Below are the code and all the weights of a small trained network. Each question names an input and a class and asks about switching units off, where a switched-off unit gives its printed mean instead of its output.

import numpy as np


def w(rows, s, z=0):
    codes = np.array(rows[::2]) - 128.0
    scale = np.full(codes.shape[1], s)
    scale[-1] = z or s
    return codes * scale


def norm(h):
    return h / np.sqrt((h * h).mean(-1, keepdims=True) + 1e-5)


def f(y):
    return y / 2 * (1 + np.tanh(0.7978845608 * (y + 0.044715 * y**3)))


def log_softmax(a):
    a = a - a.max(-1, keepdims=True)
    return a - np.log(np.exp(a).sum(-1, keepdims=True))


def net(x, mask):
    res = np.array(x, float).reshape(1, 8) / 4 @ E
    u = 0
    for l in range(4):
        y = f(norm(res) @ A[l][:, :-1].T + A[l][:, -1])
        res = res + np.where(mask[u : u + 10], y, B[l][:, -1]) @ B[l][:, :-1]
        u += 10
    return log_softmax(norm(res)[-1] @ U[:, :-1].T + U[:, -1])


A, B = {}, {}
E = w([
[128,190,128,136,88,90,58,63],'x0',
[226,172,172,167,123,68,171,185],'x1',
[27,162,144,141,183,49,127,89],'x2',
[94,101,187,101,50,3,197,105],'x3',
[143,176,117,150,112,197,166,66],'x4',
[106,93,223,90,62,160,30,123],'x5',
[116,88,216,125,184,148,72,158],'x6',
[106,107,116,137,189,68,133,48],'x7',
],0.005)
A[0] = w([
[79,152,163,127,115,136,115,167,15],'L0N0',
[114,119,109,116,109,160,137,113,6],'L0N1',
[90,127,97,131,238,117,98,130,32],'L0N2',
[118,178,153,145,163,5,174,75,196],'L0N3',
[116,180,37,124,107,48,173,132,220],'L0N4',
[124,112,140,131,173,149,119,137,70],'L0N5',
[72,115,156,131,124,154,211,92,132],'L0N6',
[133,178,146,132,133,147,39,89,144],'L0N7',
[113,131,180,134,157,61,118,217,116],'L0N8',
[228,182,111,153,191,182,170,121,127],'L0N9',
],0.018,0.0022)
B[0] = w([
[86,168,135,161,141,163,130,116,148],'L0N0',
[139,192,150,144,119,128,154,79,138],'L0N1',
[87,7,28,116,135,189,76,200,196],'L0N2',
[108,116,103,120,14,31,69,76,249],'L0N3',
[146,132,115,181,112,27,195,190,216],'L0N4',
[117,139,83,115,143,148,103,148,155],'L0N5',
[86,123,71,63,152,88,132,143,174],'L0N6',
[110,182,113,165,130,78,47,96,198],'L0N7',
[186,156,236,141,153,115,163,134,200],'L0N8',
[172,182,150,183,228,159,184,149,238],'L0N9',
],0.018,0.013)
A[1] = w([
[191,143,218,130,150,99,195,207,212],'L1N0',
[143,183,180,76,226,154,174,107,78],'L1N1',
[85,153,49,77,110,65,167,65,71],'L1N2',
[183,160,153,100,137,180,38,68,132],'L1N3',
[78,173,142,53,86,194,248,120,71],'L1N4',
[183,141,30,219,96,7,179,156,81],'L1N5',
[184,192,116,195,175,155,253,174,119],'L1N6',
[71,157,163,134,180,136,212,233,93],'L1N7',
[217,69,228,57,74,150,175,68,8],'L1N8',
[112,122,124,28,189,119,148,60,54],'L1N9',
],0.012,0.0017)
B[1] = w([
[185,83,130,146,184,149,185,97,217],'L1N0',
[125,143,117,147,130,85,206,203,181],'L1N1',
[136,105,123,144,73,61,131,170,181],'L1N2',
[112,108,238,169,93,128,107,149,158],'L1N3',
[122,231,133,45,81,176,152,212,132],'L1N4',
[112,64,253,106,140,135,94,191,251],'L1N5',
[122,101,201,152,176,189,209,150,231],'L1N6',
[183,155,155,184,152,138,144,175,188],'L1N7',
[181,29,133,36,172,139,135,14,150],'L1N8',
[108,132,130,106,207,74,86,178,125],'L1N9',
],0.015,0.014)
A[2] = w([
[136,151,2,156,92,197,156,131,108],'L2N0',
[179,214,52,191,135,159,217,107,67],'L2N1',
[159,158,8,112,81,101,198,98,2],'L2N2',
[174,125,62,131,147,97,187,36,50],'L2N3',
[197,160,33,155,107,168,244,107,86],'L2N4',
[80,95,4,157,137,208,175,85,4],'L2N5',
[56,195,14,157,128,118,194,33,76],'L2N6',
[215,152,46,166,113,136,169,92,72],'L2N7',
[132,133,49,152,96,72,178,112,68],'L2N8',
[106,99,13,90,164,171,179,83,84],'L2N9',
],0.012,0.002)
B[2] = w([
[72,137,76,150,120,183,115,118,155],'L2N0',
[118,19,196,88,115,111,107,144,254],'L2N1',
[85,182,183,100,182,158,121,151,117],'L2N2',
[131,150,119,87,106,66,91,73,124],'L2N3',
[89,68,196,192,100,58,45,145,225],'L2N4',
[89,193,51,118,158,210,92,104,173],'L2N5',
[123,79,186,94,137,37,74,171,117],'L2N6',
[56,135,125,130,92,89,136,134,134],'L2N7',
[105,153,152,76,79,147,99,197,159],'L2N8',
[143,82,97,233,168,196,8,48,156],'L2N9',
],0.012,0.0043)
A[3] = w([
[153,186,87,163,80,109,136,41,32],'L3N0',
[139,140,84,138,114,132,182,68,51],'L3N1',
[87,148,83,151,117,124,186,75,85],'L3N2',
[170,161,73,131,143,135,177,88,99],'L3N3',
[100,196,73,172,100,150,218,66,59],'L3N4',
[106,174,69,141,127,137,170,60,73],'L3N5',
[90,165,42,126,113,76,147,43,78],'L3N6',
[202,143,105,193,78,35,192,111,89],'L3N7',
[124,122,76,136,171,97,184,8,88],'L3N8',
[151,103,139,181,97,48,219,70,2],'L3N9',
],0.013,0.0026)
B[3] = w([
[113,200,145,132,134,152,139,132,134],'L3N0',
[160,129,127,109,112,143,73,133,109],'L3N1',
[69,138,160,86,184,139,76,156,107],'L3N2',
[109,133,141,144,135,93,69,139,122],'L3N3',
[128,94,193,153,113,179,96,161,114],'L3N4',
[82,118,153,76,166,142,82,171,115],'L3N5',
[164,115,151,135,121,106,127,192,142],'L3N6',
[70,89,79,61,172,250,79,117,255],'L3N7',
[136,141,144,62,122,115,94,74,124],'L3N8',
[126,123,31,140,142,175,107,125,253],'L3N9',
],0.018,0.0065)
U = w([
[122,179,113,95,63,190,176,103,3],'0',
[111,212,69,73,118,102,183,150,48],'1',
[86,66,123,116,62,32,85,162,177],'2',
[80,110,6,146,168,210,93,130,111],'3',
[186,96,132,80,125,135,157,19,96],'4',
[112,224,167,185,91,122,83,56,114],'5',
[168,115,179,167,197,162,218,172,195],'6',
],0.013,0.0059)

Each question gives the input, the list of numbers given to net, and the class t.
The units are the neurons (one row each of A and B). Each row of codes is followed by its name. A weight is (code - 128) times the scale printed after its matrix; where a second scale follows, it is the last column's (A, B and U).
mask holds one flag per neuron, layer by layer. A switched-off neuron (its flag False) gives its mean, the last column of its row in B, instead of its output. The means were averaged over made-up inputs and are rounded, as every weight is.
A unit's drop is (log p(t) with every unit on - log p(t) with that unit switched off) / (log p(t) with every unit on - log p(t) with every unit switched off).
The circuit of an input: a set's keep is (log p(t) with only the set's units on - log p(t) with every unit switched off) / (log p(t) with every unit on - log p(t) with every unit switched off). Starting from the 12 units with the biggest drops (on a tie, the unit counted first), units are removed one at a time, each time the one whose removal leaves the highest keep (on an exact tie, the one counted first), for as long as the keep stays at least 0.8.
circuit, biggest first: the units of the circuit, biggest drop first
most important unit: the unit with the biggest drop
top k neurons: the k neurons with the biggest drops, biggest first
top k neurons in layer l: the k neurons of layer l with the biggest drops, biggest first
drop when u is switched off: that unit's drop, to one decimal
input [-6,-8,-7,3,-5,8,-1,-1], class 4: circuit, biggest first : (L0N2, L0N4, L0N7, L1N8)
input [3,4,4,4,-4,-6,1,5], class 2: most important unit : L0N3
input [0,0,-8,0,4,5,4,0], class 5: top 3 neurons : (L0N4, L0N8, L0N9)
input [-8,-8,-4,3,4,1,5,-4], class 1: top 2 neurons : (L0N2, L0N9)
input [-5,-5,-7,-8,-7,4,2,-4], class 3: circuit, biggest first : (L0N4, L1N5)
input [7,-8,7,-3,4,-7,8,5], class 3: top 2 neurons : (L0N2, L0N4)
input [-5,-2,4,1,7,8,-1,4], class 2: top 2 neurons : (L0N9, L0N6)
input [4,-3,-7,-7,-8,2,1,7], class 3: circuit, biggest first : (L0N2, L0N4)
input [3,-7,6,-6,-7,4,6,-1], class 3: top 2 neurons in layer 0 : (L0N2, L0N3)
input [-8,-5,0,2,-2,6,-3,-6], class 1: top 3 neurons : (L0N9, L0N4, L0N8)
input [7,-7,5,-3,6,1,7,3], class 3: top 2 neurons : (L0N2, L0N3)
input [3,-3,-8,3,-2,0,-2,7], class 2: top 3 neurons : (L0N9, L1N5, L0N8)
input [3,5,0,1,-2,2,-1,-2], class 4: top 2 neurons : (L0N8, L0N9)
input [8,-2,7,-8,-8,0,3,8], class 3: circuit, biggest first : (L0N2)
input [4,2,-7,6,2,4,6,-2], class 4: top 2 neurons : (L0N9, L0N4)
input [0,7,7,-1,-6,6,2,-1], class 4: top 3 neurons : (L0N8, L0N9, L1N8)
input [-6,-6,4,5,5,5,4,-5], class 1: top 2 neurons in layer 0 : (L0N3, L0N9)
input [8,0,-4,5,0,-8,-6,-4], class 2: top 2 neurons in layer 0 : (L0N3, L0N8)
input [1,-2,2,-6,-6,0,4,-1], class 3: drop when L0N2 is switched off : 0.6
input [-6,6,7,2,4,0,-8,2], class 2: circuit, biggest first : (L0N3)
input [6,-4,2,-1,0,-5,5,-2], class 3: drop when L0N2 is switched off : 1.1
input [1,-3,4,-6,2,-4,3,-8], class 3: drop when L0N2 is switched off : 1.2
input [-1,1,5,-6,-5,-2,-5,8], class 2: drop when L1N6 is switched off : 0.0
